Every row comes from one small tree of marks. Brackets hold a mark, then the marks that hang from it, in alphabetical order. Every link used is in the known rows. Which tree was each row made from?
Each row is shifted at random along 6 fixed directions that mean nothing.
Known rows:
[sogol [kigifen [nata [bedu zavez]] natapa]]: [-395   -1   42   96  101  -48 -101  -27 -125   66 -104  -60  204 -163
 -165  -76  -11  -39   55  316   45  -36  107   48  108  147   73  253
 -206   60   -8  130  167 -166  -58 -264  170  -95 -114   17 -321  250
   67 -194  -23   41 -140 -128]
[saso [bedu zavez] [rofi [sogol kigifen]] [tupe [lilus dafigi]]]: [  79  118  159   35  -20  218  -18  -28  -50  -92   -1   53  -29  -93
   64   74  -71  -95  -23 -242  103  238 -101  -33  114   23   26 -172
  -68   68   72  -10  260   55  -15  -15  128  -70  -67  -10   48    8
  -18 -135   29 -131   43  284]
[tupe [zavez [lilus dafigi natapa] saso]]: [-434  184  242  207  -88  -57  231 -381 -166  325 -240 -327   33 -317
 -323  100  173    1   86  216  192 -106  150   37  204  103  139  489
  -56  225  245 -100  281  164  -66 -231  405  -71  -98 -203 -247  128
   84  -32  -94   95  -53 -100]
[saso bedu [rofi sogol] tupe zavez]: [ 282  169  336   47  -97  417  163 -113   24 -124    6  -75  -54 -128
 -177    9 -277 -127  -77  -39  147   29  -80   29   42  133  107   47
   39  150  -29   18  257  233  140   60   77  114 -220  -36   21 -137
   82  -86  116  -46   38  223]
[zavez [rofi sogol] tupe]: [ 103  134  149  -25 -305  252  148 -137  114  -17  -67  -12 -114  -10
 -110  -94    2   -6 -117  -94   81  -14 -119  -68   77  108   32   -6
   57   74  118   13  191  152   30  100  148  148 -143  -78   81  -11
   14  -43   70    8  101  254]
[kigifen nata natapa tano]: [ -42 -125  252   52  156  -73  216  161  151  -93 -169 -220   15 -286
 -174  224 -150  -37  383   29   10  -12  203  413  366  -30   74 -168
  -22  -62 -156  182 -243  -52 -211  -53  -37  310  -24  -18  160  123
  214   63  -57  -57 -164   80]
[nata [bedu sumud [zavez rofi saso tupe]] [dafigi natapa]]: [ -46  123 -100 -181 -145  -49   69   96  164  161   41  -64  -73  174
    9   57  -83   83 -231   -2  -76  -97  -54 -131    6  -35  -70   11
  122 -155  135  280 -166   99  122   39   14  282   13  123   48  -50
  255  111   -2   60  -40  -36]
[nata [bedu sumud] dafigi]: [  92   23   27  100  209 -173  204 -199 -227   44  -20 -210   58 -224
 -144  208  -34   -4  201  289  108 -108  203  188    9  -90   86  203
   27   97   28 -143 -137   62  156 -148    5 -168   32 -162 -128 -157
  -56   72    0   47 -102 -187]
[tano [dafigi natapa [sogol [kigifen [nata [bedu [zavez tupe]]]]]]]: [ 232 -203  -43   33  109   57  -56   32   -5 -186   95  284   97  108
   68 -138  -88  -75   12  -76  -16   47  -57   93 -148  -12  -90  -79
 -130   24 -163  147  -25   45   69  129 -197   14   28   96   89 -187
  -83   26   53 -119   27  -80]
[bedu [sumud [tupe saso [zavez [lilus natapa] rofi]]]]: [  -7  106  140   38   17  -79  204   92  148  212 -176 -199 -112 -177
 -179  173  -65   72   87   27 -133  -65   31   53  172  -21  101   36
   65   38   -6  147 -128  -26  -98  -20   10  288 -106  -57   84   -3
  230  116  -78   40 -167   33]
[natapa [nata [bedu sumud zavez] dafigi]]: [ -26    8  -96 -221  -96   71 -116  197   91 -226   70  122 -100  178
  205  -66  -32   47  -98 -171   35   91 -110 -131   15   -2  -75 -253
   77 -255    4   51 -129  -71   14   97  -21   94  106  172   50  -18
   70 -108  -35 -101 -102   29]
[rofi [sogol kigifen] tano]: [  62   16  240  -51 -116  360  174   67  111 -130   -4  -73  -55 -131
  -36   25  -69   -5 -154  -60  -13  -66  -38  -80   51  142   38   41
   45    0  -32  168  127  113 -152   76   50  174 -203  -64   81  -82
  131  -43  -12    8  -53   53]
[lilus bedu natapa [zavez [rofi [sogol kigifen]] tupe]]: [ 410 -105  104 -142  -69   68  -52  241  206 -195  -32   42  -24  -47
  120  -62 -104   -1  180  -20 -187   55  -92  -17 -206   83   97  -91
 -179 -165 -112  225 -125 -144 -117  229 -357  236 -184   17  116  -25
  100   75   34  175   93 -151]
[lilus [zavez saso tupe]]: [ 445 -147 -161  113  -95 -121 -105 -318 -216  -73  133  355 -183  152
   64 -246  290  -74   48 -161  191    8 -206  -50 -386  -13  -76  115
   32  237    3 -646   92  358  368  291 -150 -389  226 -224   89 -333
 -592   70   15   12  319 -165]
[dafigi [nata [bedu [zavez [lilus natapa] saso tupe]]]]: [-363   81 -227  -59 -281 -118 -259 -300 -177   64   50  259  -17   91
  161 -247  367  -92  -74 -202  248  132 -165 -199   44   83  -51   12
 -186   -9  295 -248  434  110  162  -12  439 -395   96  -15 -120  301
 -343 -195    3   -2  317  196]
[sogol [kigifen [nata [dafigi natapa]] tano]]: [-229  -63 -102  -44  -64   16 -133  -42 -111  -30  126  124  -54  137
   17 -143  135  -72 -156 -126  136   41  -20 -108   -4   44 -138  -45
   84   -5   84 -158  105  203   94   10  164 -123  133   30   30  120
 -170 -124   -7 -142  107   48]
[zavez rofi [saso bedu tupe]]: [   1  214  -65   66 -196   67   13 -318 -101  243   72  -69  -83  142
 -163  -93   58   -5 -271  133  167  -78  -52 -149 -105   41   -8  238
  179  192  225 -293  232  247  298  -41  196 -174    3  -67 -113   15
 -147  -16  122   62  191  136]
[sumud [tupe [lilus bedu natapa]]]: [ -14   16  135   69  -43   75   17 -130  -25  -51 -132  -43   33 -292
 -104 -100   48  -39  223   91   20   48    9   59   32   71  175   68
 -121   99   15 -131  152 -108  -47   14  120 -112 -201 -104  -80  151
 -111 -129   69   -3   26   61]
[tupe lilus [saso bedu]]: [ 145   52  118  -16  -20  178  231  183  303  123   42 -162 -154   57
  -96  132 -130  146 -220   58 -245 -139  -40  -49  -14  -61  -68  -80
  395    5  -90  124 -238   86  -76  129 -202  407  -60   17  239 -135
  247  213   58  -14 -134   50]
[sogol [kigifen [nata bedu] natapa]]: [ -66  -25  -90   58  146 -208  -11    5 -130   94   60  -66  -16  -59
  -95   69   83  -33  135  174   32  -11  124   86   33  -20  -55  -13
   40   35   29 -127  -70    0   75 -149  -29  -82   63  -79   -8  181
 -129   17   15   33   65   -2]
[tano [dafigi [nata bedu] natapa]]: [ 279  -63  129   28  147   70  360   17  152    0   91 -138  -71  -37
  -95  209 -164   -5   29  -25  -72 -115  131  215   63 -159 -107 -135
  264   23 -111  154 -292  248   -8  115 -196  342   26   38  319 -235
  122  322   87  -94   -7   70]
[lilus dafigi natapa [zavez saso]]: [ 375 -134  328  -42   25  110  227  116  212 -243 -149 -118  -50 -260
   -7  111 -138    3  308 -105  -35    7   25  202    9    3  140    6
  -89 -116 -198  136 -236   42 -187  254 -246  324  -75  -25  183 -234
  185  125  -41   24 -102 -213]
[natapa [nata [bedu zavez]]]: [ 164   20    6 -102   10  -37  133  139  185  -79   51  -31 -185    1
   74  145    1   31  128 -188  -24   74  -26  101  167 -115 -115 -353
  209 -111   13    2 -241   57  -31   84 -129  262   78   38  279  -13
   43  150   15  -23   22  210]
[kigifen [nata dafigi] tano]: [ 107 -152   72  -56  -55   98   -2   30   35 -297   46  143 -125   41
   70  -72   16  -49   81 -244  152   81  -69   90   60    1  -40 -230
   65  -93  -81 -162  -73  178   41  195  -15    7  152    9  204  -92
 -110  -67  -18 -187    6   61]
[zavez [lilus bedu dafigi] [saso [rofi tano]]]: [ -16  158  252  -66 -325  350  199 -135  131  -48   34  -85 -269  -30
   30   35   84   10 -223 -278  163   62 -146 -180   79   79   -3  -36
  209  -33  248  -93  196  377  -12  186  184  112  -19  -54  230  -13
   54  -28   18  -82  176  204]
[tano [dafigi nata natapa [sogol kigifen]]]: [ -16  -39  -81   95  163   -7  112 -121  -76  130   94  -31  127   89
  -62   71  -26  -57 -148   -2  -28  -65  163   80    1 -129 -155   33
   99  152  -18   85  -17  127  -15  -80    4   15   67   62   59  -85
  -47  163   74  -95   67   77]
[nata [bedu [sumud tupe] zavez] [dafigi sogol]]: [ 340 -129  -92   -2  268 -132   40  114  -27  -37   21  -19  189   45
  -49   60 -264   83   36  364 -216 -194   82  112 -312 -118   42  186
  -23    6 -209  198 -392 -172  159   24 -395  104  -18   36 -134 -396
  145  163   51   76 -254 -469]
[sumud [tupe [lilus [bedu zavez] [natapa nata]] saso]]: [  50 -110   50  100   58   20  -92   69   74  -58  -74  100   -7  -87
  -10 -138   23   64  140   91 -117    2  -61  -15 -152   41   98   48
  -66   50 -145  -63  -41 -194  -97   70 -169    2  -66   16  -45   -9
  -25  -28  -18    0 -107 -191]
[saso [tupe lilus [zavez [rofi sogol]]]]: [  36   29   42 -133  -93   72  -50  306  282  -34 -106   -6   41   94
  100   15 -169   82  -26 -121 -253    6  -97  -31  115   11   47 -206
  -56 -178 -162  327  -89 -265 -227   67  -96  267 -129   92   58   14
  294   25  -40   87 -147  136]
[bedu [sumud [tupe [lilus dafigi]]] [zavez [saso rofi]]]: [  79   79 -110 -112  -93   -7  -75  162  105   16   15  102 -192  197
  154   47   16   61 -170 -335  -41  135 -162 -136   30 -120  -87 -270
  165  -78   58  -91 -130    9   34  141  -19   99  176   96  182  -94
    5    7  -38 -150  -33  166]
[natapa [nata [bedu sumud [zavez lilus tupe]]]]: [-105   14 -110  -65  -95 -131  -58    8   26   80  -42   45  -23  130
   -7  -57   25   88  -71  121    8  -37  -33  -55  -48   20  -71   40
   27  -49  101   72  -52  -89   52  -20   11  116   44   10 -105   54
   31  -22  -24   43  -51  -60]
[sogol [kigifen natapa [tano [dafigi nata]]]]: [-124 -133 -246   60   51 -138 -209  -50 -195   76  171  134  -17  326
   38 -129  150  -51 -165    1   91  -25   54  -69 -162  -67 -183    3
  158   70   23 -312  -15  144  127   -6  -29 -239  273   41  -10   14
 -260   34   -1  -93  137  -81]
[sogol [kigifen [nata [bedu [sumud tupe] zavez] dafigi] natapa]]: [  -4 -119   87  -33   98  119  -94  174  -18 -245  -51  150   67 -109
  -59 -142 -179  -34   48  103   32   35  -47   19  -38  149   89   49
 -214  -80 -165  216  -13 -130   36   15  -31   71  -99   97 -120  -26
   91 -251  -31 -153 -268 -196]
[sumud [tupe lilus saso [zavez [rofi sogol]]]]: [ 181   21  100   83   67   13  161  118  163   18  -76    9 -124 -144
    3  140    5   48  163 -215 -163   24  -95   90  190  -65   74 -205
   12   47 -130   36  -78  -38 -134   45  -84   95  -67  -78  247 -118
   72  123  -76   -1  -97  190]
[dafigi [natapa nata] [sogol [kigifen tano]]]: [-112  -77   85  143  111   52  116 -150  -45   65   -7  -65  120 -100
 -204  -27  -31  -39  -15  148   26  -98  155   99    3   25  -54  211
   25  179   -9   82   62   91  -40 -111   28   52  -64  -40  -57   22
    6   10   34  -21   10  -80]
[zavez [lilus dafigi] rofi [saso bedu tupe]]: [ 214   -9 -335 -115   57 -396 -152   52  -22  178   83  -47   38  316
  221  156   16  104   32   25  -66   27   72   47 -140 -231  -49 -111
    3 -210   85  -94 -251 -156   93  -32 -166 -141  232   14    7   10
  -63  188   43  172  169   15]
[rofi [sogol [kigifen natapa]] [tupe [lilus [bedu sumud] zavez]]]: [-290  145  -61  110   46 -281   -6   57 -220  312  -31 -224  -84 -128
 -115  229  224  -42   76  196  -61  -37  103  -69   11   33  -33   44
   48  198  191 -148   16  -51  -29 -241   17  -66  -16 -184  -74  246
  -57   85 -136  135   58  -59]
[dafigi [nata [bedu [sumud tupe] [zavez rofi]]] natapa]: [-302  190   52  -61 -205  272    9 -100   62   32  -15   86  -25  -36
  -77 -181  -32  -78 -291 -155   69   36 -139 -173  179  122  -13  -23
   15   85  139  162  302  124   73   12  384   85 -158  162  -19  147
   59 -189   78 -185   14  319]
[bedu sumud [zavez lilus]]: [ 220 -157   24  167  142 -132   58 -122 -169    6  -77  133   34  -41
  -40   37   28    3   64   37   31  -50   27  139 -138  -73   -7  160
  -45  188  -84 -164  -31   62   55   44 -116 -112  122 -198  -37 -335
 -193   71  -55  -52  -64 -227]
[zavez [saso bedu tupe]]: [ 143    9 -136  -91  -95   61 -181  -75  -42 -166   66  151   40   76
  166 -150   12  -51    1 -121  138  104  -99  -10  -35   21   69  -95
 -124  -89  -28 -204  158  -68  113   81  117 -315    8   39  -56   56
 -216 -163   80   -5  130  199]
[rofi [sogol [kigifen nata]] tano [tupe saso]]: [-306   48  -72   -8 -138  107 -152   76 -103    5   76   35  -37   68
   75  -62  178   -9 -226   -9   29  -58  -74 -239  -20  191    5   13
  -50   18    9  -74  243  -35  -92  -89  167 -214  -34  -20 -102  165
  -71 -137 -125   56   15   45]
[saso [bedu sumud] [rofi sogol] [zavez [tupe lilus]]]: [  88   77  -85  -20  117 -149  -91  109  -86   63   17  -47   51   44
   93  190 -125  -30   78   -9  -36   73   52   78   61  -81   40 -151
  -74  -42   -8   34  -23 -162   41 -140  -17 -104   20   -1  -44   44
   23   17  -22   72   13  142]

Write each row's tree:
[-182   40    2  -49 -112  -49  -22 -107  -45   25  -27  -71  -15  -41
   85   11  166  -24   59  -83   72   95   48  -30   47  -23   -6  -93
   -5  -55  174 -106   88    5  -91   20  161  -58   44    3   32  229
  -82   -9   40  -39  174  122]  [zavez [lilus bedu [dafigi nata] natapa]]
[ 137   74   71   93  125 -106  147  -24  -83   -6 -130  -67  -40 -264
  -46  196   -5  -59  309 -132   49   72   46  217  265  -56  141 -138
 -133  101  -19  -62    7  -67  -33 -102   91 -103  -58 -113   76  -43
  -44   19  -78   -7  -62  224]  [bedu [sumud [tupe [zavez [rofi sogol]]]]]
[  39 -132  263   79  150   76  192  146  170  -40  -60 -126  -10 -173
 -233   65 -194   36  125  238  -70 -118   98  165   29   65   -5  128
   80   13 -129  276 -205   50  -93   -5 -232  407 -111   -6   42  -61
  277   79  -22   18 -207 -265]  [sogol [kigifen [natapa [nata [bedu zavez]]] tano]]
[ 175    9  331   75  -79  326  184   -6  197 -141  -67   20 -144 -132
  -13  -16  -70   44   -5 -197  -23   49 -157  -24    9   58   86   -6
   76   30  -94   15   44  166 -110  231  -94  146  -75  -14  197 -212
  135    8  -18 -105  -81  -19]  [tupe [lilus bedu dafigi] [zavez [saso rofi]]]
[-199   91   11  -97  -13 -110  -50   79  -17  -37  -67  -73  -42  -90
   30  103  -25  -16  159  -41   83  121   39   -1  174  -17   19 -162
  -30 -133   87   47  -53 -113   -9  -87  132   79   25   57  -61  169
  102 -100  -72  -48 -116   61]  [saso [tupe [lilus [natapa [nata [bedu sumud zavez] dafigi]]]]]
[  40  -63 -102  -67   41    4  -22  153  147   31   92   36   98  206
   25  -63 -116   72 -156  124 -227 -134   16  -50 -176  -53 -133   -3
  114  -55  -95  250 -203  -94  -13   31 -252  257  -14  140   11  -83
  162  147   72   67  -21 -161]  [dafigi [natapa [nata [bedu zavez]]] sogol]
[  58 -163 -164  -10  -29  -21 -225  111   49  -13   25  239   72  278
  142 -254   50  131 -197   53 -205 -127 -151 -174 -310   32  -11  149
  -16  -52 -229  -64  -39 -149  -44  153 -208 -128   64    4 -110 -199
  -57    4  -49   82  -91 -302]  [tupe saso [zavez lilus]]
[ -65   56  -25   23 -124  120   52 -175  -23  -17   62   86  -61   47
  -23 -102  125  -75  -90 -219  113   53  -18  -36   80  -10 -124 -127
  119  116  102 -149  172  162   32   16  171  -25   31   -7  125   82
 -182  -40   69 -123  207  296]  [dafigi [natapa nata] sogol]
[  79    0 -100 -138  -79  191  -27   -3   21  -83  198  121   34  154
   67 -165  -24  -15 -282  -22  -74  -39  -84 -215 -207   22 -121   16
   98  -61   22   98   36  130  136  111  -49   20  -60   59   43  -77
  -28  -30  129  -34  112  -44]  [nata bedu [dafigi natapa [sogol kigifen]]]
[ 184 -253  512  127  184  302  308   34  180 -369 -144   -5   57 -423
 -203   21 -288  -10  302  102  112  -56   55  297  104  166  175  246
 -237  -70 -262  413  -62  117 -150   74 -153  311 -186  -26   39 -251
  314  -91  -82  -87 -334 -378]  [sogol [kigifen [natapa [nata [bedu [zavez saso]] dafigi]] tano]]
[ 570 -194  259  -48  157  111  339  296  346 -223    3  -40 -168  -80
    6  247 -200   39  140 -240 -166   17  -21  224  -17 -105 -100 -240
  132  -90 -255  300 -471  173 -158  323 -512  619   59   47  506 -373
  243  312  -22 -103 -114 -116]  [lilus [dafigi [sogol [kigifen nata]]] [zavez saso]]
[  15   17    4   -6    6   24  -54  124   40    2   53  -44 -141  116
   40   21  -29  103  -92   60  -73   -7    4 -183 -190  -26    1  -26
  190  -88  -19  -88 -167  -51   -8   39 -188   68  109   58   29  -27
   76   18  -41  -35  -73 -195]  [tupe [lilus [bedu sumud] [natapa [nata dafigi]]] [saso rofi]]
[  -8 -118 -311   64  158 -163 -153  -81 -134  215  179  133  252  349
   -4 -141  -42   13 -280  300 -159 -189   70  -80 -388  -86 -183  259
   21  136  -52  134  -77   -1  180  -53 -205  -83   80  131 -194 -169
  -55  189  100   73   51 -323]  [tano [dafigi [nata [bedu [zavez tupe]]] natapa [sogol kigifen]]]
[-194  216  194  -74 -237  405   59   49  163   65  -26  -80  -51   40
  -96  -60  -99   28 -432  -59  -31  -24 -141 -285  109  195   -6  152
   80   -9   79  262  296   97 -113  -33  202  248 -196   36  -47   72
  262 -153    3    8  -57  165]  [tupe [saso [rofi [sogol kigifen]] [zavez lilus]]]
[ -67  -41  -53  177  196  -29   48 -268 -230   51   61  -35  199  -44
 -119  -36    9  -50   36  255  105  -65  203   91  -75  -22  -22  269
  -79  157   24  -32  110    8   55 -223   36 -247  -12  -25 -194   -7
 -124  -12   62   15   53 -114]  [tano [dafigi [natapa [nata bedu]] [sogol kigifen]]]
[-184   -6  -59  -24 -132  -26 -207 -103 -143  -71  -61   87   42   -1
  138 -150  202  -33   72 -130   94  138  -22  -99   -2   14   55  -42
 -111  -39   70 -286  194 -112  -72   17  203 -316   55  -48 -117  162
 -218 -186  -12  -43  106   55]  [tupe [lilus dafigi natapa]]
[ 212   21 -117  -73   56 -133   25  176  112  -14  140   45 -263   45
  227  195  153   -3  123 -392 -103  154 -112   28  117 -201 -120 -489
  260  -66  -18 -273 -215  102  -11  157 -164   -3  179  -27  416  -17
 -147  206  -23  -47  148  293]  [tupe [lilus bedu] [saso zavez]]
[ 181  -10   77   14  -51   83   36   36  128  -34  -72  -27   61  -28
   21    8  -98   74   18   88 -110  -55  -36   14  -78   29  127   74
 -124  -49  -76  141   -1 -161  -92   42 -125   38 -119  -37  -15  -61
  115   26   22  120  -25  -52]  [zavez [rofi sogol] [saso [tupe [lilus bedu]]]]
